Below is a small trained network, with its code and all its weights. Each question gives an input and a target symbol and asks what happens when units are switched off, that is, made to give their printed mean instead of their output.

import numpy as np


def w(rows, s, z=0):
    codes = np.array(rows[::2]) - 128.0
    scale = np.full(codes.shape[1], s)
    scale[-1] = z or s
    return codes * scale


def f(y):
    return np.maximum(y, 0)


def softmax(a):
    e = np.exp(a - a.max(-1, keepdims=True))
    return e / e.sum(-1, keepdims=True)


def log_softmax(a):
    a = a - a.max(-1, keepdims=True)
    return a - np.log(np.exp(a).sum(-1, keepdims=True))


def net(x, mask):
    ids = ['ΓΘΨαβζησ'.index(c) for c in x.split()]
    T = len(ids)
    res = E[ids] + P[:T]
    u = 0
    for l in range(2):
        r = res
        for j in range(2):
            rows = slice(3 * j, 3 * j + 3)
            q, k, v = (r @ M[l][rows].T for M in (Q, K, V))
            z = softmax(np.where(np.tri(T) > 0, q @ k.T / 3**0.5, -1e9)) @ v
            o = O[l][rows]
            res = res + np.where(mask[u + j], z, o[:, -1]) @ o[:, :-1]
        u += 2
        y = f(res @ A[l][:, :-1].T + A[l][:, -1])
        res = res + np.where(mask[u : u + 24], y, B[l][:, -1]) @ B[l][:, :-1]
        u += 24
    return log_softmax(res[-1] @ U[:, :-1].T + U[:, -1])


Q, K, V, O, A, B = {}, {}, {}, {}, {}, {}
E = w([
[164,251,92,130,120],'Γ',
[187,113,78,121,142],'Θ',
[114,175,50,131,95],'Ψ',
[184,114,193,90,166],'α',
[131,101,105,116,61],'β',
[130,125,143,232,122],'ζ',
[88,131,103,110,102],'η',
[164,177,99,127,181],'σ',
],0.024)
P = w([
[9,143,139,91,170],'0',
[151,54,116,184,143],'1',
[184,163,97,80,52],'2',
[157,66,127,180,149],'3',
[186,165,102,93,48],'4',
[159,81,138,182,152],'5',
[183,170,110,93,47],'6',
[161,83,147,181,157],'7',
[191,172,113,89,47],'8',
[164,86,152,185,160],'9',
[194,173,110,95,43],'10',
[166,85,148,187,160],'11',
],0.015)
Q[0] = w([
[103,111,164,252,139],'0.h1',
[130,96,161,53,141],'0.h1',
[103,141,88,134,109],'0.h1',
[165,179,139,195,116],'0.h2',
[103,142,157,245,123],'0.h2',
[168,157,133,31,86],'0.h2',
],0.012)
K[0] = w([
[248,93,122,239,36],'0.h1',
[129,115,212,84,112],'0.h1',
[114,141,105,90,110],'0.h1',
[146,177,121,180,177],'0.h2',
[249,164,171,172,70],'0.h2',
[13,171,122,36,143],'0.h2',
],0.011)
V[0] = w([
[218,111,76,174,78],'0.h1',
[85,80,25,145,109],'0.h1',
[119,197,66,139,217],'0.h1',
[133,29,130,125,217],'0.h2',
[1,82,116,116,133],'0.h2',
[151,100,112,97,91],'0.h2',
],0.0068)
O[0] = w([
[122,101,102,1,120,155],'0.h1',
[88,148,158,63,164,180],'0.h1',
[128,170,185,80,240,251],'0.h1',
[164,91,99,177,166,180],'0.h2',
[170,167,133,202,65,114],'0.h2',
[157,85,81,124,98,117],'0.h2',
],0.0094,0.0027)
A[0] = w([
[84,127,34,153,126,229],'0.n1',
[81,185,174,82,135,2],'0.n2',
[130,205,122,173,144,175],'0.n3',
[160,150,97,207,110,175],'0.n4',
[61,66,135,86,166,142],'0.n5',
[165,85,103,114,102,103],'0.n6',
[7,136,52,136,204,153],'0.n7',
[136,119,131,78,89,115],'0.n8',
[122,223,101,102,110,118],'0.n9',
[152,80,153,107,157,157],'0.n10',
[196,110,115,207,248,167],'0.n11',
[146,65,247,116,144,25],'0.n12',
[114,2,209,115,116,141],'0.n13',
[209,152,125,90,31,142],'0.n14',
[110,200,52,116,69,247],'0.n15',
[145,122,87,52,100,116],'0.n16',
[142,126,62,169,135,15],'0.n17',
[167,66,172,86,111,208],'0.n18',
[115,111,109,48,186,121],'0.n19',
[199,202,71,136,123,68],'0.n20',
[207,115,128,74,122,69],'0.n21',
[113,91,126,122,65,165],'0.n22',
[137,67,102,125,162,14],'0.n23',
[37,148,202,127,57,111],'0.n24',
],0.0093,0.004)
B[0] = w([
[88,117,212,64,174,169],'0.n1',
[196,91,7,173,133,148],'0.n2',
[116,163,52,149,32,194],'0.n3',
[88,63,136,113,137,195],'0.n4',
[82,75,84,148,154,176],'0.n5',
[181,189,176,94,133,176],'0.n6',
[179,135,253,91,31,170],'0.n7',
[161,180,89,188,103,153],'0.n8',
[233,48,80,165,130,189],'0.n9',
[89,168,55,100,108,188],'0.n10',
[84,154,148,147,164,247],'0.n11',
[136,111,119,193,48,159],'0.n12',
[157,39,23,207,45,186],'0.n13',
[26,175,118,90,160,220],'0.n14',
[163,123,238,137,152,204],'0.n15',
[145,168,139,214,191,189],'0.n16',
[197,168,121,137,130,145],'0.n17',
[104,149,118,125,134,204],'0.n18',
[182,94,157,182,109,207],'0.n19',
[29,63,199,56,140,211],'0.n20',
[73,152,86,171,78,206],'0.n21',
[85,158,127,132,199,149],'0.n22',
[130,210,136,114,90,170],'0.n23',
[144,228,217,139,34,144],'0.n24',
],0.0054,0.012)
Q[1] = w([
[182,246,167,191,110],'1.h1',
[73,96,121,200,153],'1.h1',
[45,237,135,194,86],'1.h1',
[157,54,124,127,93],'1.h2',
[36,176,115,176,134],'1.h2',
[90,13,103,114,241],'1.h2',
],0.011)
K[1] = w([
[166,158,153,182,147],'1.h1',
[95,93,80,215,143],'1.h1',
[104,191,158,248,126],'1.h1',
[120,41,77,114,21],'1.h2',
[42,117,204,168,107],'1.h2',
[107,116,58,86,141],'1.h2',
],0.011)
V[1] = w([
[98,141,117,59,26],'1.h1',
[214,168,145,131,116],'1.h1',
[213,143,54,215,206],'1.h1',
[98,155,136,255,127],'1.h2',
[86,119,107,206,131],'1.h2',
[9,212,118,62,185],'1.h2',
],0.0079)
O[1] = w([
[184,108,127,52,133,104],'1.h1',
[255,91,130,136,158,181],'1.h1',
[127,184,164,163,178,175],'1.h1',
[113,74,49,158,121,254],'1.h2',
[113,132,168,125,103,181],'1.h2',
[134,147,66,31,121,48],'1.h2',
],0.0082,0.0071)
A[1] = w([
[53,113,167,119,152,130],'1.n1',
[140,176,220,35,182,255],'1.n2',
[164,118,189,132,85,189],'1.n3',
[195,189,157,191,171,89],'1.n4',
[80,77,151,85,23,150],'1.n5',
[77,78,86,86,84,142],'1.n6',
[97,226,88,155,83,20],'1.n7',
[88,44,113,214,176,113],'1.n8',
[125,237,177,6,208,164],'1.n9',
[152,228,36,122,98,101],'1.n10',
[161,166,164,140,53,76],'1.n11',
[139,224,155,89,122,169],'1.n12',
[70,186,119,129,104,169],'1.n13',
[131,234,146,128,23,202],'1.n14',
[172,36,175,2,84,138],'1.n15',
[113,205,81,149,164,92],'1.n16',
[191,60,92,191,86,6],'1.n17',
[162,158,174,46,108,77],'1.n18',
[79,90,210,100,60,125],'1.n19',
[142,228,144,127,182,86],'1.n20',
[190,181,105,87,156,70],'1.n21',
[172,57,66,112,70,4],'1.n22',
[210,236,102,44,109,101],'1.n23',
[43,83,180,54,91,83],'1.n24',
],0.0086,0.0048)
B[1] = w([
[73,124,140,93,104,151],'1.n1',
[168,235,159,101,149,188],'1.n2',
[201,84,112,176,143,180],'1.n3',
[108,62,71,25,69,224],'1.n4',
[129,129,118,98,75,194],'1.n5',
[52,176,69,72,98,173],'1.n6',
[182,13,134,53,180,147],'1.n7',
[96,151,126,54,115,250],'1.n8',
[147,218,138,125,55,186],'1.n9',
[133,94,174,156,188,163],'1.n10',
[92,147,142,81,174,160],'1.n11',
[169,151,95,147,172,167],'1.n12',
[89,154,126,169,116,158],'1.n13',
[54,161,81,145,180,181],'1.n14',
[115,95,176,226,144,191],'1.n15',
[129,1,175,136,138,169],'1.n16',
[148,220,160,107,140,203],'1.n17',
[187,65,90,79,181,156],'1.n18',
[176,74,95,120,200,167],'1.n19',
[138,115,77,120,77,180],'1.n20',
[32,88,144,147,106,167],'1.n21',
[68,174,205,239,180,172],'1.n22',
[104,122,182,87,117,189],'1.n23',
[204,83,177,113,177,155],'1.n24',
],0.0059,0.012)
U = w([
[189,111,71,98,60,114],'Γ',
[105,202,119,104,169,192],'Θ',
[145,107,189,151,198,73],'Ψ',
[62,139,154,157,199,77],'α',
[106,56,163,56,91,88],'β',
[112,143,19,103,51,33],'ζ',
[171,143,88,213,52,171],'η',
[146,117,1,168,247,254],'σ',
],0.008,0.0026)

Each question gives the input, a string of symbols that net reads in full, and the target symbol t.
The units are the heads (3 rows each of Q, K, V and O) and the neurons (one row each of A and B). Each row of codes is followed by its name. A weight is (code - 128) times the scale printed after its matrix; where a second scale follows, it is the last column's (O, A, B and U).
mask holds one flag per unit, layer by layer, with each layer's heads first. A switched-off unit (its flag False) gives its mean, the last column of its rows in O or B, instead of its output. The means were averaged over made-up inputs and are rounded, as every weight is.
A unit's drop is (log p(t) with every unit on - log p(t) with that unit switched off) / (log p(t) with every unit on - log p(t) with every unit switched off).
The circuit of an input: a set's keep is (log p(t) with only the set's units on - log p(t) with every unit switched off) / (log p(t) with every unit on - log p(t) with every unit switched off). Starting from the 12 units with the biggest drops (on a tie, the unit counted first), units are removed one at a time, each time the one whose removal leaves the highest keep (on an exact tie, the one counted first), for as long as the keep stays at least 0.8.
units of the circuit, in order: the units of the circuit, biggest drop first
most important unit: the unit with the biggest drop
k most important neurons: the k neurons with the biggest drops, biggest first
top k neurons in layer l: the k neurons of layer l with the biggest drops, biggest first
drop when u is switched off: that unit's drop, to one decimal
input Θ Ψ η η Ψ, target Θ: most important unit	1.h2
input Θ Ψ α, target Θ: units of the circuit, in order	(1.h2 1.n2)
input Θ Γ Θ, target Θ: 4 most important neurons	(0.n13 0.n20 1.n2 1.n9)
input β Γ Θ Θ ζ Θ Θ η, target β: top 2 neurons in layer 0	(0.n5 0.n7)
input Θ σ Ψ Ψ α, target Θ: units of the circuit, in order	(1.h2 1.n2 0.h1)
input Γ η Ψ η Ψ α Γ, target Γ: 2 most important neurons	(0.n9 0.n2)
input Ψ Ψ α η α, target Ψ: 2 most important neurons	(0.n7 0.n24)
input Ψ Γ α β Ψ Γ σ Θ Γ β Θ, target Ψ: 3 most important neurons	(0.n20 0.n24 0.n7)
input α ζ σ Θ ζ α Θ η Ψ, target α: 2 most important neurons	(0.n20 0.n15)
input Γ Θ α Θ α η Θ η Θ α Ψ, target Γ: units of the circuit, in order	(0.n9 1.h1 0.h2 0.n24)
input Θ α η Θ Θ Θ η, target Θ: units of the circuit, in order	(1.h2 0.n13 1.n2 0.n15)
input β Θ β, target β: top 2 neurons in layer 1	(1.n5 1.n24)
input Γ Θ η, target Γ: 2 most important neurons	(0.n2 0.n9)
input η ζ α Θ Γ Γ η Θ ζ σ β, target η: units of the circuit, in order	(0.h2)
input Γ η α η η σ Ψ, target Γ: top 3 neurons in layer 0	(0.n9 0.n2 0.n15)
input β Γ α α Θ, target β: top 3 neurons in layer 0	(0.n14 0.n20 0.n24)
input β β Θ η β α Θ η ζ Θ Γ, target β: top 2 neurons in layer 0	(0.n14 0.n20)
input σ Θ Θ η β ζ α, target σ: 2 most important neurons	(0.n12 0.n2)
input Γ Θ Θ α α η β Γ Θ Γ η, target Γ: top 3 neurons in layer 0	(0.n9 0.n2 0.n7)
input Γ σ σ Θ Θ Θ Γ α σ, target Γ: most important unit	0.h2
input Γ Θ η Ψ Γ Θ α β, target ζ: 2 most important neurons	(0.n13 0.n5)
input η Γ σ α ζ α Θ Ψ Θ α σ, target η: top 2 neurons in layer 0	(0.n20 0.n3)
input α Θ Θ Γ σ ζ α, target α: 2 most important neurons	(0.n20 0.n11)
input Ψ Θ β Θ ζ Θ ζ σ, target Θ: top 2 neurons in layer 0	(0.n9 0.n13)
input Θ ζ Θ α Θ ζ Θ, target Θ: 2 most important neurons	(0.n13 0.n20)
input Γ Γ η Ψ, target Ψ: drop when 0.n11 is switched off	0.1
input α α Θ Θ α Θ Θ Θ σ, target α: drop when 0.h1 is switched off	0.9
input Ψ Θ α ζ Θ Θ Γ Θ Θ, target Ψ: drop when 0.n16 is switched off	0.1
input Θ β Θ η σ Θ α Θ β, target Θ: drop when 0.n15 is switched off	0.1
input Ψ α Θ σ Θ Θ Ψ Θ β α η, target Ψ: most important unit	1.h1
